X =
array([[  0.212,  17.346,  -8.903,  10.450, -14.192, -14.284],
       [ -4.691,  -7.003,   5.752,  -5.177,   6.737,   7.803]])
Rows and columns are counted from 0.
(0, 0) => 0.212
(0, 1) => 17.346
(0, 2) => -8.903
(1, 4) => 6.737
(1, 1) => -7.003
(1, 2) => 5.752
(0, 4) => -14.192
(0, 5) => -14.284

data =
[[ 14 -28  23 -21  34   2   2  -8   7]
 [  0   2   2   3   0   1  -2  -2   1]
 [-14  26 -14  17 -19   5  22  21  42]
 [ -1  -1   5 -10   2 -22  -5 -21  17]
 [ 14 -29  15 -25  26   1 -10 -18  -8]
 [  1  11   5   7 -11  28   1  19 -21]
 [ 17 -26  12 -25  30   0 -10 -22 -11]
 [  1   0   0  -5   6 -20  -3 -16  12]
 [-16  26 -17  19 -23   4  20  24  45]
 [  0   0   0  -1  -1  -1  -1   1   0]]
Indices start at 0.
(0, 0) => 14
(1, 7) => -2
(1, 8) => 1
(4, 0) => 14
(2, 2) => -14
(3, 1) => -1
(1, 0) => 0
(4, 8) => -8
(0, 6) => 2
(2, 0) => -14
(4, 6) => -10
(3, 4) => 2
(8, 2) => -17
(5, 8) => -21
(7, 5) => -20
(9, 4) => -1
(8, 6) => 20
(2, 8) => 42
(2, 5) => 5
(0, 5) => 2
(4, 2) => 15
(2, 6) => 22
(5, 4) => -11
(9, 5) => -1
(8, 1) => 26
(0, 1) => -28
(9, 6) => -1
(7, 3) => -5
(4, 7) => -18
(2, 4) => -19

B =
[[ 0.925 -0.389  0.349 -0.123  0.134  0.745  0.885 -0.310 -0.166  0.726]
 [-0.802  0.799  0.652 -2.437  0.715 -0.268  0.530 -0.927  1.078  0.296]
 [-0.371  0.123  0.330  0.273  0.186  0.001 -0.047  0.406  0.532  0.408]
 [ 1.527  0.222 -0.189  0.095  0.927  1.541  1.661 -1.100 -0.851  0.521]
 [ 0.252  0.055  0.581  0.461  0.274  0.503  0.296  0.265  0.072  1.424]
 [-0.710 -1.026  1.431 -0.031 -0.886 -0.211  0.385 -0.111  1.002  0.622]
 [ 0.732  1.221 -1.209  0.659  1.046 -0.733 -1.013  0.569  1.269 -0.952]
 [-2.636  0.663  0.378  0.603 -1.215 -1.695 -2.423  2.411  1.424 -0.482]
 [ 0.776  2.024 -1.982  0.586  1.794 -0.111 -0.696  0.978 -0.023 -0.965]
 [ 0.796  1.876 -1.130  0.685  1.964 -0.817 -1.167  0.983 -0.350 -1.440]
 [-0.532 -1.425  2.121  0.188 -1.746  0.863  1.438 -0.700  1.062  2.052]
 [-0.112  0.018  0.083  0.398 -0.192  0.209 -0.063  0.202 -0.225 -0.175]
 [ 1.759  0.966 -0.737 -0.343  1.251  2.325  2.424 -1.726 -1.446  0.696]
 [ 0.947  0.538  0.004 -0.082  0.923  1.585  1.353 -0.823 -0.980  0.346]
 [-0.200  0.598  0.100  0.443  0.425 -0.188 -0.530  0.649  0.512  0.247]]
B[0, 0] => 0.925
B[-11] => [0.252, 0.055, 0.581, 0.461, 0.274, 0.503, 0.296, 0.265, 0.072, 1.424]
B[-6, -4] => -1.167
B[2, -10] => -0.371
B[7, 2] => 0.378
B[:, -1] => [0.726, 0.296, 0.408, 0.521, 1.424, 0.622, -0.952, -0.482, -0.965, -1.440, 2.052, -0.175, 0.696, 0.346, 0.247]
B[-2, 8] => -0.980
B[-4, -9] => 0.018
B[:, 8] => [-0.166, 1.078, 0.532, -0.851, 0.072, 1.002, 1.269, 1.424, -0.023, -0.350, 1.062, -0.225, -1.446, -0.980, 0.512]
B[-10, 1] => -1.026
B[-11, 4] => 0.274
B[:, 4] => [0.134, 0.715, 0.186, 0.927, 0.274, -0.886, 1.046, -1.215, 1.794, 1.964, -1.746, -0.192, 1.251, 0.923, 0.425]
B[-6, 9] => -1.440
B[1, 5] => -0.268
B[:, -4] => [0.885, 0.530, -0.047, 1.661, 0.296, 0.385, -1.013, -2.423, -0.696, -1.167, 1.438, -0.063, 2.424, 1.353, -0.530]
B[14, -9] => 0.598
B[7, -5] => -1.695
B[0, -3] => -0.310
B[7, -6] => -1.215
B[8] => [0.776, 2.024, -1.982, 0.586, 1.794, -0.111, -0.696, 0.978, -0.023, -0.965]
B[1, -2] => 1.078
B[-5, 0] => -0.532
B[-11, -9] => 0.055
B[0, -9] => -0.389
B[-1, -6] => 0.425
B[5] => [-0.710, -1.026, 1.431, -0.031, -0.886, -0.211, 0.385, -0.111, 1.002, 0.622]
B[-10, -2] => 1.002
B[11] => [-0.112, 0.018, 0.083, 0.398, -0.192, 0.209, -0.063, 0.202, -0.225, -0.175]
B[14, 9] => 0.247
B[8, -7] => 0.586
B[0, 6] => 0.885
B[10, 3] => 0.188
B[7] => [-2.636, 0.663, 0.378, 0.603, -1.215, -1.695, -2.423, 2.411, 1.424, -0.482]
B[12] => [1.759, 0.966, -0.737, -0.343, 1.251, 2.325, 2.424, -1.726, -1.446, 0.696]
B[-4, 9] => -0.175

M =
[[-32  23 -10 -15 -10 -15 -16   3 -16]
 [-21  43 -27 -16  -6   0   8  -4   4]
 [-42  10 -11 -14   7  27  16  12 -46]
 [ 50 -11  11  -7  13   8  14   3   2]]
M[0, 0] -> -32
M[3] -> [50, -11, 11, -7, 13, 8, 14, 3, 2]
M[2, 2] -> -11
M[0] -> [-32, 23, -10, -15, -10, -15, -16, 3, -16]
M[0, 6] -> -16
M[2, 0] -> -42
M[0, 7] -> 3
M[2, 4] -> 7
M[1, 0] -> -21
M[2, 7] -> 12
M[1, 3] -> -16
M[0, 3] -> -15
M[0, 1] -> 23
M[2, 6] -> 16
M[:, 4] -> [-10, -6, 7, 13]
M[:, 0] -> [-32, -21, -42, 50]

arr =
[[5 4 4 5 2 4 5 5 1 4 3]
 [4 4 5 4 5 4 4 4 4 3 5]
 [3 3 4 5 5 5 6 6 7 4 5]
 [5 4 4 4 5 5 3 5 4 5 4]
 [4 4 4 4 5 4 5 4 4 4 5]
 [5 4 5 5 4 4 5 4 4 4 4]
 [4 8 4 3 3 4 4 6 5 4 3]]
arr[0][0] = 5
arr[6][0] = 4
arr[5] = [5, 4, 5, 5, 4, 4, 5, 4, 4, 4, 4]
arr[6][4] = 3
arr[5][7] = 4
arr[3][8] = 4
arr[0] = [5, 4, 4, 5, 2, 4, 5, 5, 1, 4, 3]
arr[2] = [3, 3, 4, 5, 5, 5, 6, 6, 7, 4, 5]
arr[5][10] = 4
arr[:, 9] = [4, 3, 4, 5, 4, 4, 4]
arr[1] = [4, 4, 5, 4, 5, 4, 4, 4, 4, 3, 5]
arr[1][4] = 5
arr[1][6] = 4
arr[5][0] = 5
arr[2][9] = 4
arr[6][7] = 6
arr[3][1] = 4
arr[1][10] = 5
arr[4][2] = 4
arr[4][0] = 4
arr[5][5] = 4
arr[4] = [4, 4, 4, 4, 5, 4, 5, 4, 4, 4, 5]
arr[2][2] = 4
arr[4][1] = 4
arr[4][6] = 5
arr[5][4] = 4
arr[2][0] = 3
arr[0][6] = 5
